Here is a tiny trained network, its code and every weight. The questions are about switching its units off for an input and a class, where a switched-off unit gives its printed mean instead of its output.

import numpy as np


def w(rows, s, z=0):
    codes = np.array(rows[::2]) - 128.0
    scale = np.full(codes.shape[1], s)
    scale[-1] = z or s
    return codes * scale


def norm(h):
    return h / np.sqrt((h * h).mean(-1, keepdims=True) + 1e-5)


def f(y):
    return np.maximum(y, 0)


def log_softmax(a):
    a = a - a.max(-1, keepdims=True)
    return a - np.log(np.exp(a).sum(-1, keepdims=True))


def net(x, mask):
    res = np.array(x, float).reshape(1, 8) / 4 @ E
    u = 0
    for l in range(2):
        y = f(norm(res) @ A[l][:, :-1].T + A[l][:, -1])
        res = res + np.where(mask[u : u + 12], y, B[l][:, -1]) @ B[l][:, :-1]
        u += 12
    return log_softmax(norm(res)[-1] @ U[:, :-1].T + U[:, -1])


A, B = {}, {}
E = w([
[128,130,128,124,126,131,129],'x0',
[130,131,129,123,129,129,130],'x1',
[130,126,127,129,128,129,128],'x2',
[57,174,253,137,145,49,213],'x3',
[124,101,49,130,108,105,239],'x4',
[125,126,128,130,128,128,128],'x5',
[82,65,134,144,254,210,151],'x6',
[130,133,127,123,128,129,128],'x7',
],0.0035)
A[0] = w([
[152,118,51,115,91,155,139,67],'0.n0',
[93,178,208,128,120,2,167,111],'0.n1',
[125,53,100,186,167,148,129,42],'0.n2',
[249,105,5,147,43,138,32,175],'0.n3',
[110,53,28,122,225,213,75,131],'0.n4',
[171,156,137,93,28,138,130,153],'0.n5',
[131,109,184,116,145,84,184,124],'0.n6',
[107,105,133,178,94,96,131,102],'0.n7',
[58,83,220,177,228,186,212,3],'0.n8',
[108,122,64,153,137,168,139,26],'0.n9',
[116,102,32,122,106,107,254,181],'0.n10',
[111,105,42,117,108,108,234,173],'0.n11',
],0.0039,0.0021)
B[0] = w([
[126,148,201,169,180,140,163,164],'0.n0',
[199,137,112,149,32,178,115,208],'0.n1',
[151,155,165,88,144,172,145,154],'0.n2',
[32,168,112,101,254,47,145,253],'0.n3',
[188,137,198,157,28,221,170,227],'0.n4',
[71,132,135,159,146,108,124,182],'0.n5',
[78,136,86,132,69,102,113,169],'0.n6',
[124,146,123,103,113,133,126,139],'0.n7',
[107,184,38,97,223,50,77,198],'0.n8',
[146,113,150,138,161,160,136,144],'0.n9',
[185,72,56,173,129,87,173,206],'0.n10',
[200,65,99,167,143,102,183,196],'0.n11',
],0.0047,0.0053)
A[1] = w([
[84,142,91,123,197,73,106,167],'1.n0',
[191,96,134,147,82,108,120,131],'1.n1',
[119,49,104,140,121,103,156,69],'1.n2',
[63,198,150,112,122,100,46,142],'1.n3',
[187,31,104,148,138,126,143,130],'1.n4',
[122,166,211,129,29,156,31,43],'1.n5',
[118,131,103,107,188,72,106,141],'1.n6',
[114,107,156,98,93,204,86,52],'1.n7',
[39,213,164,84,176,205,61,158],'1.n8',
[2,156,109,67,167,118,39,4],'1.n9',
[173,87,144,127,132,177,116,113],'1.n10',
[128,139,186,105,122,187,87,110],'1.n11',
],0.0064,0.0035)
B[1] = w([
[106,47,127,106,181,67,120,235],'1.n0',
[131,143,128,108,92,178,116,167],'1.n1',
[84,165,195,80,139,164,41,161],'1.n2',
[143,111,191,45,130,245,152,222],'1.n3',
[104,154,201,97,134,120,45,191],'1.n4',
[213,152,184,114,253,127,141,182],'1.n5',
[79,83,147,136,186,66,112,205],'1.n6',
[44,218,53,190,76,91,82,150],'1.n7',
[48,136,121,112,13,136,87,255],'1.n8',
[47,75,147,39,72,201,118,198],'1.n9',
[155,146,36,188,133,165,150,163],'1.n10',
[115,164,37,231,114,14,129,172],'1.n11',
],0.0052,0.0057)
U = w([
[18,105,180,20,135,149,72,177],'0',
[114,74,81,143,243,14,165,247],'1',
[220,213,231,89,112,168,116,90],'2',
[209,141,99,165,8,62,192,44],'3',
[86,189,57,214,78,205,73,139],'4',
[241,89,89,187,194,236,179,28],'5',
],0.011,0.0015)

Each question gives the input, the list of numbers given to net, and the class t.
The units are the neurons (one row each of A and B). Each row of codes is followed by its name. A weight is (code - 128) times the scale printed after its matrix; where a second scale follows, it is the last column's (A, B and U).
mask holds one flag per neuron, layer by layer. A switched-off neuron (its flag False) gives its mean, the last column of its row in B, instead of its output. The means were averaged over made-up inputs and are rounded, as every weight is.
A unit's drop is (log p(t) with every unit on - log p(t) with that unit switched off) / (log p(t) with every unit on - log p(t) with every unit switched off).
The circuit of an input: a set's keep is (log p(t) with only the set's units on - log p(t) with every unit switched off) / (log p(t) with every unit on - log p(t) with every unit switched off). Starting from the 12 units with the biggest drops (on a tie, the unit counted first), units are removed one at a time, each time the one whose removal leaves the highest keep (on an exact tie, the one counted first), for as long as the keep stays at least 0.8.
circuit, biggest first: the units of the circuit, biggest drop first
unit that matters most: the unit with the biggest drop
k most important neurons: the k neurons with the biggest drops, biggest first
k most important neurons of layer l: the k neurons of layer l with the biggest drops, biggest first
drop of u: that unit's drop, to one decimal
input [-3,-2,2,0,8,8,3,-3], class 5: circuit, biggest first	[0.n3, 1.n8]
input [-6,-8,-8,4,-8,-3,0,-8], class 2: 2 most important neurons	[0.n3, 1.n5]
input [0,-8,-7,0,2,0,-7,6], class 1: circuit, biggest first	[0.n4, 1.n8]
input [4,-8,-8,4,3,1,0,8], class 3: circuit, biggest first	[0.n1, 0.n3]
input [8,3,2,5,-5,7,-8,4], class 2: unit that matters most	1.n5
input [-7,-7,-4,-5,0,5,2,7], class 4: 3 most important neurons of layer 0	[0.n4, 0.n10, 0.n11]
input [-5,2,5,1,-4,4,-8,-8], class 2: 2 most important neurons	[0.n8, 0.n1]
input [7,8,4,-4,-3,4,1,1], class 4: 3 most important neurons	[0.n4, 0.n8, 1.n11]
input [-3,1,-6,6,7,-8,-2,2], class 3: circuit, biggest first	[0.n3, 0.n1]
input [2,-2,7,-2,0,-4,-8,6], class 0: 4 most important neurons of layer 0	[0.n10, 0.n11, 0.n3, 0.n5]
input [-1,-3,1,1,-1,-2,-3,8], class 2: 3 most important neurons of layer 0	[0.n1, 0.n8, 0.n3]
input [-3,-7,-6,-8,-1,1,-6,0], class 0: 3 most important neurons of layer 0	[0.n3, 0.n10, 0.n11]
input [4,-4,-7,-3,-6,-8,2,3], class 4: 2 most important neurons of layer 0	[0.n4, 0.n8]
input [1,-8,0,0,-7,-4,6,2], class 4: 2 most important neurons	[0.n3, 0.n4]
input [-7,-4,-6,-3,5,-4,5,4], class 5: unit that matters most	0.n4
input [1,-8,7,-5,2,5,2,-7], class 5: 2 most important neurons	[0.n4, 1.n8]
input [1,4,-1,-5,2,0,0,-4], class 1: 2 most important neurons of layer 0	[0.n3, 0.n1]
input [-1,-4,-8,-1,-3,8,8,-8], class 4: 2 most important neurons	[0.n4, 0.n3]
input [3,-6,0,-3,-1,-6,-7,7], class 0: 2 most important neurons of layer 0	[0.n10, 0.n11]
input [-1,-1,7,6,4,8,-2,2], class 3: 2 most important neurons of layer 0	[0.n1, 0.n3]
input [1,3,1,4,8,-5,-3,-3], class 3: circuit, biggest first	[0.n3]
input [4,3,-8,-5,-7,8,3,3], class 4: drop of 0.n4	0.4
input [-2,-1,-2,-3,7,1,4,-4], class 5: drop of 0.n4	0.1
